In the rows, zero is written as 128.
Facts:
bado -β-> e; bafli -β-> b; bamu -β-> b; betrol -β-> c; bibo -β-> c; bidro -β-> a; bival -β-> f
bogrek -β-> e; boskeplil -β-> c; brabrin -β-> a; brilu -β-> d; brisi -β-> f; brizim -β-> e; brofas -β-> b
brona -β-> c; brozoplo -β-> a; brudeske -β-> b; brumu -β-> e; dadustem -β-> a; datrom -β-> b; deni -β-> c
depa -β-> b; ditodon -β-> c; dragus -β-> e; drevu -β-> f; drididum -β-> e; dridru -β-> a; drimer -β-> c
drizo -β-> a; drusitron -β-> f; dufogil -β-> a; dugri -β-> e; dusuk -β-> a; fisok -β-> b; fivunur -β-> c
flaklaklel -β-> d; flegrom -β-> a; flipasis -β-> b; flodrun -β-> a; flokis -β-> c; flupla -β-> e; foflopli -β-> e
fogom -β-> a; fosunis -β-> f; fupa -β-> a; futrido -β-> f; gabir -β-> c; gaflaskan -β-> b; gefur -β-> b
gibron -β-> a; goge -β-> d; graluk -β-> a; graplil -β-> b; grarek -β-> c; gretri -β-> b; grigre -β-> f
grozo -β-> f; gruda -β-> e; gruskil -β-> b; gugrar -β-> a; kalafim -β-> d; kasizum -β-> b; keban -β-> c
kelil -β-> a; ketom -β-> b; kila -β-> a; kipen -β-> a; kivuk -β-> d; klabrel -β-> d; klestu -β-> f
klipegro -β-> d; kluroplos -β-> d; ladri -β-> a; litra -β-> a; lokim -β-> d; lones -β-> a; loti -β-> b
lufim -β-> e; lustak -β-> a; mamon -β-> b; melo -β-> b; milak -β-> e; milaror -β-> a; mubre -β-> e
mufis -β-> b; mulun -β-> a; nabren -β-> b; natran -β-> a; nifaflom -β-> c; nubis -β-> a; nural -β-> f
nuzu -β-> a; pakler -β-> f; palas -β-> a; pamom -β-> a; pekluflus -β-> c; plalok -β-> a; plamomum -β-> e
plegan -β-> a; plidro -β-> d; ploflil -β-> d; plogus -β-> a; plokligro -β-> f; plubrur -β-> a; podegum -β-> d
podu -β-> a; pugra -β-> d; pupligrin -β-> b; raplir -β-> b; rarir -β-> a; ratrik -β-> d; rebril -β-> a
reflam -β-> d; risko -β-> a; rogun -β-> a; sabro -β-> b; sadur -β-> b; saku -β-> a; siba -β-> a
siska -β-> a; skadas -β-> a; skanu -β-> a; skeklon -β-> a; skibel -β-> d; skigu -β-> f; skudro -β-> e
sopusti -β-> c; sovol -β-> c; stekobe -β-> b; stodum -β-> a; stoze -β-> b; stugrum -β-> c; tabe -β-> d
tava -β-> e; tavudron -β-> d; tebrak -β-> a; tibek -β-> c; tifis -β-> e; tigin -β-> a; tigubos -β-> f
tilen -β-> b; tistol -β-> a; tomabra -β-> b; toskes -β-> e; toso -β-> b; tragrul -β-> b; tremal -β-> a
triso -β-> e; trizes -β-> a; trugil -β-> c; truno -β-> b; vanal -β-> a; veplen -β-> e; vesko -β-> c
vetum -β-> c; vudim -β-> e; zifa -β-> a; zolen -β-> a; zotom -β-> c; bado -σ-> saku; bado -σ-> ladri
bado -σ-> natran; bado -σ-> truno; bafli -σ-> tava; bafli -σ-> sopusti; bafli -σ-> gibron; bafli -σ-> dugri; bafli -σ-> kluroplos
bafli -σ-> siska; bidro -σ-> mamon; bidro -σ-> brofas; bidro -σ-> futrido; bidro -σ-> bibo; bidro -σ-> plegan; bidro -σ-> brumu
datrom -σ-> drimer; datrom -σ-> fupa; drididum -σ-> goge; drididum -σ-> tilen; drididum -σ-> drizo; drididum -σ-> sabro; drusitron -σ-> fivunur
drusitron -σ-> gugrar; drusitron -σ-> vetum; drusitron -σ-> stoze; drusitron -σ-> brumu; drusitron -σ-> fisok; drusitron -σ-> loti; flaklaklel -σ-> brofas
flaklaklel -σ-> tava; flaklaklel -σ-> tifis; flaklaklel -σ-> vesko; flegrom -σ-> zolen; flegrom -σ-> fosunis; flegrom -σ-> betrol; flegrom -σ-> tilen
flegrom -σ-> gaflaskan; flokis -σ-> sadur; flokis -σ-> dufogil; flokis -σ-> rogun; flokis -σ-> dugri; flokis -σ-> tibek; flokis -σ-> graplil
flupla -σ-> mamon; flupla -σ-> brofas; flupla -σ-> tilen; flupla -σ-> gabir; flupla -σ-> ratrik; flupla -σ-> sadur; flupla -σ-> siba
fogom -σ-> gaflaskan; fogom -σ-> kipen; fogom -σ-> klestu; grarek -σ-> tragrul; grarek -σ-> raplir; grarek -σ-> sabro; gretri -σ-> natran
gretri -σ-> triso; gretri -σ-> siska; grigre -σ-> pekluflus; grigre -σ-> kivuk; grozo -σ-> trizes; grozo -σ-> gugrar; grozo -σ-> brudeske
grozo -σ-> vesko; gruda -σ-> depa; gruda -σ-> tigubos; gruda -σ-> mubre; gruda -σ-> skeklon; kalafim -σ-> sadur; kalafim -σ-> zifa
kalafim -σ-> lustak; kalafim -σ-> veplen; kalafim -σ-> sabro; kasizum -σ-> zolen; kasizum -σ-> sopusti; kasizum -σ-> bogrek; kasizum -σ-> nubis
kasizum -σ-> plubrur; keban -σ-> deni; keban -σ-> gabir; keban -σ-> brona; keban -σ-> stodum; keban -σ-> brizim; keban -σ-> dridru
keban -σ-> gruskil; ketom -σ-> skudro; ketom -σ-> kipen; klabrel -σ-> foflopli; klabrel -σ-> kelil; klabrel -σ-> kivuk; klabrel -σ-> skanu
klabrel -σ-> toso; klabrel -σ-> ploflil; klipegro -σ-> skigu; klipegro -σ-> vetum; klipegro -σ-> rarir; klipegro -σ-> toso; klipegro -σ-> gaflaskan
klipegro -σ-> tibek; klipegro -σ-> sabro; lones -σ-> trizes; lones -σ-> truno; lones -σ-> melo; lones -σ-> brudeske; lones -σ-> sabro
lufim -σ-> litra; lufim -σ-> dusuk; lufim -σ-> skanu; lufim -σ-> ratrik; lufim -σ-> pamom; milak -σ-> truno; mulun -σ-> pugra
mulun -σ-> betrol; nabren -σ-> fivunur; nabren -σ-> brozoplo; nabren -σ-> tava; nabren -σ-> ditodon; nabren -σ-> stugrum; nabren -σ-> ploflil
nifaflom -σ-> brilu; nifaflom -σ-> bamu; nifaflom -σ-> loti; nural -σ-> trugil; nural -σ-> skanu; nural -σ-> ploflil; nuzu -σ-> dragus
nuzu -σ-> rogun; nuzu -σ-> fisok; palas -σ-> skudro; palas -σ-> drimer; palas -σ-> gibron; palas -σ-> vanal; plalok -σ-> rarir
plokligro -σ-> saku; plokligro -σ-> pekluflus; plokligro -σ-> plidro; plokligro -σ-> stugrum; plokligro -σ-> brona; plokligro -σ-> risko; plokligro -σ-> brisi
plokligro -σ-> milaror; plokligro -σ-> nubis; podegum -σ-> betrol; podegum -σ-> dusuk; podegum -σ-> gabir; podegum -σ-> mubre; podegum -σ-> ladri
podegum -σ-> tebrak; podegum -σ-> sadur; podegum -σ-> dugri; podegum -σ-> drevu; podu -σ-> toskes; podu -σ-> dusuk; podu -σ-> kila
rebril -σ-> bival; rebril -σ-> tilen; rebril -σ-> tistol; rebril -σ-> plogus; rebril -σ-> kila; rebril -σ-> mufis; rebril -σ-> vesko
reflam -σ-> tragrul; reflam -σ-> brofas; reflam -σ-> drimer; reflam -σ-> fupa; reflam -σ-> graluk; reflam -σ-> vanal; skadas -σ-> foflopli
skadas -σ-> pamom; skadas -σ-> gaflaskan; skadas -σ-> pakler; skadas -σ-> brisi; skibel -σ-> brabrin; skibel -σ-> zifa; skibel -σ-> gefur
stekobe -σ-> betrol; tabe -σ-> dragus; tabe -σ-> betrol; tigin -σ-> flodrun; tigin -σ-> pakler; tigin -σ-> natran; tigin -σ-> stodum
tigin -σ-> skeklon; tigin -σ-> tomabra; tremal -σ-> boskeplil; tremal -σ-> bibo; tremal -σ-> sovol; tremal -σ-> sadur; tremal -σ-> plegan
tremal -σ-> melo; vudim -σ-> dadustem; vudim -σ-> trizes; vudim -σ-> saku; vudim -σ-> dufogil; vudim -σ-> plegan; vudim -σ-> brisi
vudim -σ-> melo; vudim -σ-> brizim; vudim -σ-> lokim; vudim -σ-> tavudron; zotom -σ-> tragrul; zotom -σ-> pupligrin; zotom -σ-> brilu

Known rows:
[144 139 155 143 110 113 138 102 132 126 155 128  86 149 103 146  88 128
 128 126  96 105 116 115 134 124]: grarek
[133 121 122 133 132 149 119 152 125 134 100 173 103 121 107 126 138 154
 168 109 124  89 131 110 131 141]: raplir
[105 121 148 124 149 122 114 120 125 133 133 154 153 140 121 131 139 125
 119 132 113 131 135 128 134 129]: vesko
[115 121 123 115 145 120 122 121 126 135 129 130 155 132 138 127 143 119
 126 136 136 150 130 136 126 125]: risko
[129 133  83 114 165 168 123 100 145 120 124 130 120 117 159 123  92 151
 177 116 133 169  95 123  89 151]: depa
[120 120 129 131 140 144 127 147 119 133 105 149 137 113 130 121 126 144
 118 122 138 118 131 130 132 128]: skigu
[148 143 146 141  90 119 141 133 131 119 144  95 101 138 122 134 120 132
 106 138 127 115 136 129 128 126]: klipegro
[107 120 144 120 158 121 112 116 123 134 135 143 153 141 125 133 136 125
 117 132 116 134 134 131 129 129]: ditodon
[117 124 120 118 138 120 124 119 134 129 130 135 146 132 138 125 137 118
 133 130 130 152 122 131 125 129]: tebrak
[116 122 127 119 135 117 123 134 133 134 125 146 146 134 132 126 138 124
 136 132 129 139 126 127 132 128]: trizes
[118 125 122 116 146 132 119 142 128 127 118 120 151 123 138 123 143 128
 126 129 131 140 138 138 121 130]: plidro
[154 138 125 151 108 145 138 110 111 120 146  90 107 138 129 134 110 142
 103 137 148 109 146 129 117 141]: kasizum
[119 125 135 114 119 116 133 167 140 130 115 132 144 119 138 121 143 132
 121 131 131 140 126 131 133 115]: dragus
[107 123 140 124 152 125 114 111 132 132 133 153 149 133 125 129 125 124
 127 125 109 138 124 126 131 131]: sovol
[118 129 118 133 111 123 127 149 142 121 102 126 138  84 129 106 144  97
 141 111 115 138 116 133 150 122]: veplen
[110 125 142 125 151 126 116 107 126 130 141 140 151 141 131 132 127 123
 116 132 116 143 126 130 128 130]: betrol
[151 145 137 155  87 140 146 123 122 116 153 105 106 145 134 131 102 150
  98 145 144 114 137 123 121 146]: stekobe
[114 122 130 119 138 117 124 133 129 133 127 138 156 135 137 124 146 121
 121 137 135 143 131 130 131 127]: dusuk
[144 116 100 117 165 124 115  90  99 142 119  88 120 113 100 139 159  86
 140 111 126 104 144 139 129 107]: kipen
[107 122 137 120 164 124 113 109 123 133 136 139 151 140 130 133 130 124
 120 133 115 142 131 132 126 129]: stugrum
[116 122 124 118 139 118 122 125 134 132 127 139 148 130 132 125 139 119
 133 131 129 142 126 128 130 127]: dufogil

Rows:
No name comes twice in this set of rows, the named rows included.
[129 121 113 133 146 153 117 129 110 130 111 132 129 120 125 125 141 139
 133 123 143 112 147 129 122 141] => gaflaskan
[122 124 119 111 130 119 129 156 135 130 113 114 138 110 137 121 144 120
 133 125 133 142 126 137 129 112] => dugri
[144 138 146 149  91 136 151 138 123 123 141 118 105 132 131 129  89 153
  97 136 140 111 124 122 130 128] => grozo
[133 116 123 117 177 127 109  91 112 142 124 131 109 129  91 147 136 107
 154 104  99  95 129 126 129 112] => drimer
[145 140 150 143  82 107 147 112 129 123 163 104 112 149 122 136 108 123
  97 146 131 120 133 125 136 123] => plalok
[124 124 110 121 155 154 129 128 124 128 112 129 137 106 144 121 110 140
 127 118 142 142 117 134 114 128] => pakler
[129 118 147 121 106 140 129 200 154 138  99 251  82 154  98 133 124 206
 207 107 111  66 110  85 131 142] => bamu
[145 149 134 160  77 126 139 121 138 109 136  98 100 113 123 120 111 111
 122 123 112 124 123 123 141 135] => kalafim
[145 139 133 145 108 143 150 129 118 120 144  96 111 129 139 130  89 145
  91 138 148 124 125 131 121 126] => plokligro
[121 129  97 105 159 132 124  97 146 125 135 125 136 126 150 128 112 120
 158 122 126 177  95 128 105 130] => skeklon
[146 141 146 138  77 109 151 148 135 121 140  91 110 124 128 128 118 123
 101 138 131 122 129 133 137 113] => drididum
[106 126 128 115 168 132 115  99 132 128 138 132 154 137 138 131 114 122
 129 127 113 159 113 132 117 132] => deni
[119 121 122 130 144 146 127 142 114 131 108 131 142 110 133 122 125 138
 112 124 144 123 134 135 128 126] => fosunis
[150 139 137 152  95 140 140 126 119 120 144 112 107 146 127 133 112 155
 106 142 145 106 143 124 121 144] => nabren
[146 140 139 140  99 111 144 107 125 123 161  94 114 147 128 137 114 117
  96 144 134 126 130 130 130 122] => flegrom

Now the same objects, written a new way:
Known rows:
[137 109 136 146  99  97  54 108 131 161 116 151 193 121 113 129  58 108
 189 137 103  89 153 124 122 137 154 113  97]: stekobe
[149 158 120  92 111 131 119 155 173 216  95 185  98 122 135  82  99  58
 191 182  94  97 147 151 138 103 105 164 105]: rebril
[127 121 158 132 114  87  62 114 137 188  63 156 177 112 110  65  69  99
 183 125 103 107 142 107  97 109 172  72 115]: tabe
[174 150 107 108 129 171 128 170 133 193  49 174 152  73 143  93 109  93
 160 167  97 131 149 127 123  84 100 149 124]: bidro
[143 129 118 125 134 111 101  95 138 196 113 146 168 119  97  83  73 110
 193 144  87 109 134  92 115 121 164 134 116]: mulun
[160  93 132 150  79 142 113  86 124  96  96 196 191  97 135 103  69  84
 164 152 142 126 132 149 125 124 114 142  85]: ketom
[206 133 100 160  93 103  81 117 153 152  82 176 196 100 129 100  62  78
 203 138 127 119 152 148 153 115 119  98  71]: kasizum
[132  96 139 130 105 133  77 143  89 129 101 128 160 120 134 152  85 128
 113 100 155 100 182  89 139 101  70  77 104]: stoze
[130  98 128 159 102 166 171 109  82 113 112 158 128 152 129 116 119 112
 112 146 134 167 126 102 112  98  76 155 161]: graluk
[105 108 153 171  67 146  92 145  79 115 122 142 123 165 141 167 123 130
 106 112 151 133 157 141 134 120  58 131 170]: brofas
[134 125 100 205 122 123 134  88 117 129 152 109 163 161 109 111 117 127
 141 116 130 163 124 100 137 107 116 109 156]: siska
[126  83 143 141 100 147  92 131  76 116  98 129 164 131 130 159  82 135
 103 103 163 107 187  86 126 114  67  82 113]: loti
[106  73 162 125  97 156 105 124  77  91  97 155 164 109 149 151 102 130
 100 129 132 119 147 126 105 131  89 135 132]: raplir
[ 64 130 158 135 121  94  75 112 126 126 117 123 103 171 164  92 152  97
 118 126 136 115 122 141 112 117 106 100 153]: ratrik
[118 111 172 147 118 127  91 185 110 157  99 128 154 137 108 142 168 150
  90 116 121 150 136 119 115 132  82  95 152]: bibo
[102 131 157 144 129 142 112 166 124 134  94 130 160 161 134 143 114 159
  92  94 143 148 192  90  98  97  78  92 126]: brumu
[ 89 124 164 155 132  99  96 127 132 152 124 126 186 175  99 136  77 164
 130  86 127 121 182  71  92 124 135  92 115]: dragus
[ 86 109 142 108 136 135 122 125 104 150 132 123 121 137 134 121 128 111
 123 139 105 114 132  97 109 121 102 142 144]: drizo
[124 104 172 139 129 125  90 181 116 160 101 122 159 118 113 131 166 150
  86 119 113 144 135 125 120 133  99 103 146]: boskeplil
[102 121 144 156  94 129  73 152  97 130 120 130 143 147 150 171 127 128
 102 121 132 114 152 134 138 122  86 129 151]: mamon
[ 88  80 140 146 114  96  76  77  98  82 152 109 167 149 141 152  98 122
 108 109 145  90 158 105 133 149 103  95 111]: gaflaskan

Rows:
No name comes twice in this set of rows, the named rows included.
[146 118 114  88 144  94 102 101 186 126  59 163 152  86 181  25 115  36
 159 149 140 108 143 137 119 111 112  72  43] => klabrel
[ 75 156 162 141 124  97 102 138 171 136 141 143 123 195 153 122 121 117
 143 121 125 123 151 142 108 139 109 122 118] => toskes
[108  64 157 151  82 165 124 108  58  68 112 155 146 140 137 155 109 136
  99 125 159 134 138 127 115 115  78 143 143] => tragrul
[166 106 147 142  80 166 143 124 127 129  18 227 146  97 130  51 102  70
 167 160 138 161 117 165  90  78 108 133 123] => reflam
[131 155 140 145 145 117 110 160 168 133  75 159 200 108 159 108 130 125
 133 124 114 154 150 144  96 117 139 128 112] => milak
[104 110 129 141 146 127  93 112  88 168 130  98 164 134 100 126  94 138
 123 110 111 120 151  49 115 106 123  84 145] => rogun
[ 81 114 111 107 153 100 120  88 133 103 176  96 116 156 171 109 142  93
 102 130 141 108 140  87 143 129  72 106 103] => skanu
[177 182 115 120 155 131 109 194 189 162  34 174 219  61 174  90 124 102
 144 139 106 152 162 155 101  99 145 125  86] => vudim
[ 72 108 155 157 110 116  51 135  79 129 129 102 168 143 134 191 124 152
  96 103 122 102 149 120 118 136 122 129 166] => sadur
[145 104 124 166 138  80 103 129 159 100 137  98 164 130 147 106 173 119
  91 118 146 161 125 103 158 149  70  49  94] => pekluflus
[143 102 109 106 143 128 145  87 146 131 103 165 176  87 129  66  86  77
 162 166 114 123 120 103 110 116 126 131  86] => fogom
[107 116 171 166 130  83  81 144 130 144 146 112 145 150 112 132 164 149
 112 120 108 141 109 137 135 153 119 103 158] => gabir
[ 99 144 131 167 123  99  87 128 136  86 142  82 148 101 163 104 175 162
  93 110 137 151 172 108 153 114 100  71 131] => brisi
[121 145  99 149 159 126 108 152 115 147 108  92 169 100 158 129 163 132
  85 115 109 152 144  94 129  97 103 108 159] => dadustem
[151 133 120 125 126 109 113 120 188 103 103 141 154  50 166  41 139 116
 150 139 139 131 163 131 158 116 106  71  59] => grigre

